Below is a small trained network, with its code and all its weights. Each question gives an input and a class and asks what happens when units are switched off, that is, made to give their printed mean instead of their output.

import numpy as np


def w(rows, s, z=0):
    codes = np.array(rows[::2]) - 128.0
    scale = np.full(codes.shape[1], s)
    scale[-1] = z or s
    return codes * scale


def f(y):
    return y / 2 * (1 + np.tanh(0.7978845608 * (y + 0.044715 * y**3)))


def log_softmax(a):
    a = a - a.max(-1, keepdims=True)
    return a - np.log(np.exp(a).sum(-1, keepdims=True))


def net(x, mask):
    res = np.array(x, float).reshape(1, 4) / 4 @ E
    y = f(res @ A[0][:, :-1].T + A[0][:, -1])
    res = res + np.where(mask, y, B[0][:, -1]) @ B[0][:, :-1]
    return log_softmax(res[-1] @ U[:, :-1].T + U[:, -1])


A, B = {}, {}
E = w([
[133,65,46,232,119,86,65,81],'x0',
[209,68,204,63,192,103,142,42],'x1',
[69,64,48,100,163,179,215,112],'x2',
[187,255,62,92,239,188,102,50],'x3',
],0.0094)
A[0] = w([
[49,89,110,122,200,158,189,42,105],'n0',
[227,93,129,82,206,121,124,80,82],'n1',
[160,231,91,139,253,195,104,29,101],'n2',
[151,174,170,142,127,134,61,110,68],'n3',
[79,145,104,112,139,143,95,128,252],'n4',
[98,179,52,126,141,177,85,200,76],'n5',
[176,185,174,160,135,87,48,129,90],'n6',
[151,98,92,177,150,109,109,94,100],'n7',
[174,16,215,148,145,113,164,122,111],'n8',
[84,112,66,116,197,204,173,80,103],'n9',
[195,167,185,100,114,88,35,116,163],'n10',
[154,94,59,165,168,80,54,54,151],'n11',
[113,79,61,155,157,107,73,67,62],'n12',
[80,75,115,135,98,156,183,110,81],'n13',
[114,196,192,45,193,169,190,158,94],'n14',
],0.012,0.013)
B[0] = w([
[163,190,57,107,166,79,150,162,186],'n0',
[151,180,126,200,6,104,219,86,189],'n1',
[40,75,175,150,135,58,82,140,249],'n2',
[168,132,128,104,130,40,180,164,149],'n3',
[90,143,115,101,147,118,155,64,216],'n4',
[127,218,163,191,34,124,214,110,181],'n5',
[165,171,86,141,190,105,169,180,174],'n6',
[159,151,224,81,83,167,159,150,156],'n7',
[73,154,150,166,114,81,137,108,202],'n8',
[167,151,92,120,167,70,100,165,196],'n9',
[132,143,98,104,190,94,165,130,207],'n10',
[134,119,177,74,148,171,137,119,201],'n11',
[146,143,197,85,119,155,120,148,162],'n12',
[133,176,136,118,150,54,115,173,163],'n13',
[161,108,194,60,114,191,108,123,201],'n14',
],0.017,0.018)
U = w([
[167,153,73,101,172,98,137,168,106],'0',
[70,86,145,149,123,96,113,168,147],'1',
[140,166,117,171,67,128,167,79,84],'2',
[157,131,173,56,136,178,129,146,73],'3',
[96,98,88,97,172,131,147,60,216],'4',
[191,22,5,225,202,235,26,165,2],'5',
[240,88,46,210,160,203,20,188,2],'6',
[222,21,19,241,220,248,32,200,2],'7',
],0.023,0.02)

Each question gives the input, the list of numbers given to net, and the class t.
The units are the neurons (one row each of A and B). Each row of codes is followed by its name. A weight is (code - 128) times the scale printed after its matrix; where a second scale follows, it is the last column's (A, B and U).
mask holds one flag per neuron, in row order. A switched-off neuron (its flag False) gives its mean, the last column of its row in B, instead of its output. The means were averaged over made-up inputs and are rounded, as every weight is.
A unit's drop is (log p(t) with every unit on - log p(t) with that unit switched off) / (log p(t) with every unit on - log p(t) with every unit switched off).
The circuit of an input: a set's keep is (log p(t) with only the set's units on - log p(t) with every unit switched off) / (log p(t) with every unit on - log p(t) with every unit switched off). Starting from the 12 units with the biggest drops (on a tie, the unit counted first), units are removed one at a time, each time the one whose removal leaves the highest keep (on an exact tie, the one counted first), for as long as the keep stays at least 0.8.
units of the circuit, in order: the units of the circuit, biggest drop first
top k neurons: the k neurons with the biggest drops, biggest first
drop when u is switched off: that unit's drop, to one decimal
input [-6,-8,0,6], class 2: units of the circuit, in order => n5
input [-1,-5,4,-4], class 2: top 3 neurons => n2, n9, n10
input [0,-3,2,3], class 4: top 4 neurons => n1, n4, n8, n13
input [-8,-1,-4,8], class 1: top 2 neurons => n2, n11
input [1,-7,2,8], class 1: top 2 neurons => n2, n1
input [6,-5,-6,2], class 0: top 2 neurons => n6, n14
input [-6,-8,7,5], class 2: top 2 neurons => n5, n10
input [3,-3,3,2], class 4: units of the circuit, in order => n1, n4
input [-6,0,-5,-4], class 3: top 3 neurons => n2, n0, n9
input [3,-1,6,-6], class 0: top 2 neurons => n2, n13
input [2,6,6,-2], class 0: top 4 neurons => n0, n5, n9, n13
input [5,7,-8,-8], class 0: top 3 neurons => n2, n10, n6
input [-7,0,6,-6], class 3: top 2 neurons => n2, n14
input [1,-2,-2,-2], class 4: top 2 neurons => n2, n1
input [2,-7,5,6], class 2: top 2 neurons => n5, n4
input [2,7,-8,-3], class 0: units of the circuit, in order => n6
input [-6,-4,5,2], class 3: top 4 neurons => n14, n1, n10, n6
input [7,3,-6,-2], class 3: top 2 neurons => n11, n7
input [7,5,8,-4], class 0: drop when n0 is switched off => 1.8
input [-5,-2,4,8], class 1: drop when n2 is switched off => 2.2
input [-2,-7,6,-6], class 2: units of the circuit, in order => n2
input [0,-8,-3,-5], class 2: drop when n2 is switched off => 1.2
input [-5,-8,-3,8], class 1: drop when n4 is switched off => 0.0
